Below are the code and all the weights of a small trained network. Each question names an input and a class and asks about switching units off, where a switched-off unit gives its printed mean instead of its output.

import numpy as np


def w(rows, s, z=0):
    codes = np.array(rows[::2]) - 128.0
    scale = np.full(codes.shape[1], s)
    scale[-1] = z or s
    return codes * scale


def f(y):
    return np.maximum(y, 0)


def log_softmax(a):
    a = a - a.max(-1, keepdims=True)
    return a - np.log(np.exp(a).sum(-1, keepdims=True))


def net(x, mask):
    res = np.array(x, float).reshape(1, 6) / 4 @ E
    y = f(res @ A[0][:, :-1].T + A[0][:, -1])
    res = res + np.where(mask, y, B[0][:, -1]) @ B[0][:, :-1]
    return log_softmax(res[-1] @ U[:, :-1].T + U[:, -1])


A, B = {}, {}
E = w([
[208,225,90,146,56,197,53,114,154,176,55,66],'x0',
[127,125,128,124,128,126,128,124,134,124,124,128],'x1',
[179,108,169,8,197,253,53,190,79,156,200,136],'x2',
[21,39,81,98,89,154,122,219,142,196,41,98],'x3',
[125,139,162,65,126,119,221,71,176,215,190,36],'x4',
[125,127,126,137,126,130,130,131,123,130,132,123],'x5',
],0.0069)
A[0] = w([
[188,101,196,5,218,250,48,202,56,160,197,121,56],'neuron 1',
[145,121,80,166,146,153,36,176,54,30,90,212,91],'neuron 2',
[189,225,91,141,54,197,62,121,146,168,70,72,74],'neuron 3',
[235,233,192,157,180,122,136,51,100,66,188,148,24],'neuron 4',
[125,146,171,36,127,126,228,55,202,238,201,2,103],'neuron 5',
[63,44,190,106,191,75,175,154,104,84,178,196,1],'neuron 6',
[40,23,58,99,91,177,125,220,134,212,39,84,42],'neuron 7',
[200,230,97,135,63,181,62,133,164,174,76,79,36],'neuron 8',
],0.0053)
B[0] = w([
[127,163,70,243,66,4,198,92,195,36,24,12,255],'neuron 1',
[209,98,182,182,99,177,111,205,37,198,99,199,222],'neuron 2',
[106,36,70,93,196,127,198,71,41,144,200,96,212],'neuron 3',
[28,154,180,40,49,25,26,131,115,138,230,124,216],'neuron 4',
[253,90,205,210,68,189,86,221,26,168,54,221,226],'neuron 5',
[110,20,44,115,199,134,196,60,19,178,200,97,181],'neuron 6',
[68,190,191,55,40,29,19,129,112,102,245,135,199],'neuron 7',
[107,35,61,112,201,112,210,63,15,159,221,106,199],'neuron 8',
],0.0058,0.0082)
U = w([
[117,40,59,84,221,136,194,95,73,154,201,114,74],'0',
[90,197,184,26,63,61,24,134,139,126,210,135,75],'1',
[128,167,81,235,84,44,202,112,180,85,23,64,88],'2',
[189,106,196,177,103,209,100,183,78,172,73,210,74],'3',
[133,145,127,103,157,161,123,133,148,124,113,133,253],'4',
[121,150,119,107,157,148,135,125,156,129,121,132,231],'5',
[121,196,146,78,205,237,136,131,252,119,99,155,127],'6',
[116,217,106,36,236,192,141,125,254,139,105,149,80],'7',
],0.0079,0.013)

Each question gives the input, the list of numbers given to net, and the class t.
The units are the neurons (one row each of A and B). Each row of codes is followed by its name. A weight is (code - 128) times the scale printed after its matrix; where a second scale follows, it is the last column's (A, B and U).
mask holds one flag per neuron, in row order. A switched-off neuron (its flag False) gives its mean, the last column of its row in B, instead of its output. The means were averaged over made-up inputs and are rounded, as every weight is.
A unit's drop is (log p(t) with every unit on - log p(t) with that unit switched off) / (log p(t) with every unit on - log p(t) with every unit switched off).
The circuit of an input: a set's keep is (log p(t) with only the set's units on - log p(t) with every unit switched off) / (log p(t) with every unit on - log p(t) with every unit switched off). Starting from all 8 units, units are removed one at a time, each time the one whose removal leaves the highest keep (on an exact tie, the one counted first), for as long as the keep stays at least 0.8.
circuit, biggest first: the units of the circuit, biggest drop first
top k neurons: the k neurons with the biggest drops, biggest first
drop when u is switched off: that unit's drop, to one decimal
input [2,-3,-6,6,-7,0], class 3: circuit, biggest first	(neuron 1)
input [0,1,-2,-1,-5,0], class 3: circuit, biggest first	(neuron 1; neuron 2)
input [-6,6,-2,-7,-3,-7], class 1: top 3 neurons	(neuron 4; neuron 3; neuron 8)
input [-4,6,-5,6,-5,3], class 1: top 2 neurons	(neuron 7; neuron 1)
input [8,-4,-6,-6,3,-4], class 0: top 2 neurons	(neuron 8; neuron 3)
input [7,8,7,8,6,7], class 1: top 3 neurons	(neuron 7; neuron 6; neuron 2)
input [6,3,-4,4,-2,-8], class 5: top 4 neurons	(neuron 1; neuron 6; neuron 7; neuron 4)
input [2,-4,-4,-4,4,3], class 1: top 4 neurons	(neuron 1; neuron 4; neuron 2; neuron 6)
input [6,-3,-4,5,-1,-3], class 0: circuit, biggest first	(neuron 3; neuron 8)
input [5,5,-5,4,1,5], class 0: circuit, biggest first	(neuron 1; neuron 3)
input [0,-3,-4,-4,-4,0], class 1: top 3 neurons	(neuron 1; neuron 5; neuron 4)
input [-5,5,-5,-1,-7,-2], class 3: top 2 neurons	(neuron 1; neuron 2)
input [4,4,-4,1,-8,-4], class 3: top 2 neurons	(neuron 2; neuron 1)
input [-6,-2,7,8,4,0], class 1: circuit, biggest first	(neuron 7)
input [8,0,7,8,8,-5], class 0: top 3 neurons	(neuron 8; neuron 3; neuron 4)
input [-5,2,-5,1,6,-5], class 3: top 2 neurons	(neuron 5; neuron 1)
input [-4,-6,5,7,6,-1], class 1: top 2 neurons	(neuron 7; neuron 2)
input [6,-7,4,-7,-7,-4], class 1: top 3 neurons	(neuron 4; neuron 5; neuron 6)
input [1,-2,7,-5,4,-1], class 2: top 2 neurons	(neuron 1; neuron 7)
input [-5,-4,-3,-1,-6,2], class 3: circuit, biggest first	(neuron 2)
input [7,2,3,0,-6,2], class 0: drop when neuron 5 is switched off	0.2
input [8,1,-8,3,7,-2], class 0: drop when neuron 8 is switched off	0.4
input [8,-2,0,0,-8,0], class 0: drop when neuron 3 is switched off	0.6
input [2,4,7,2,5,4], class 2: drop when neuron 1 is switched off	1.0
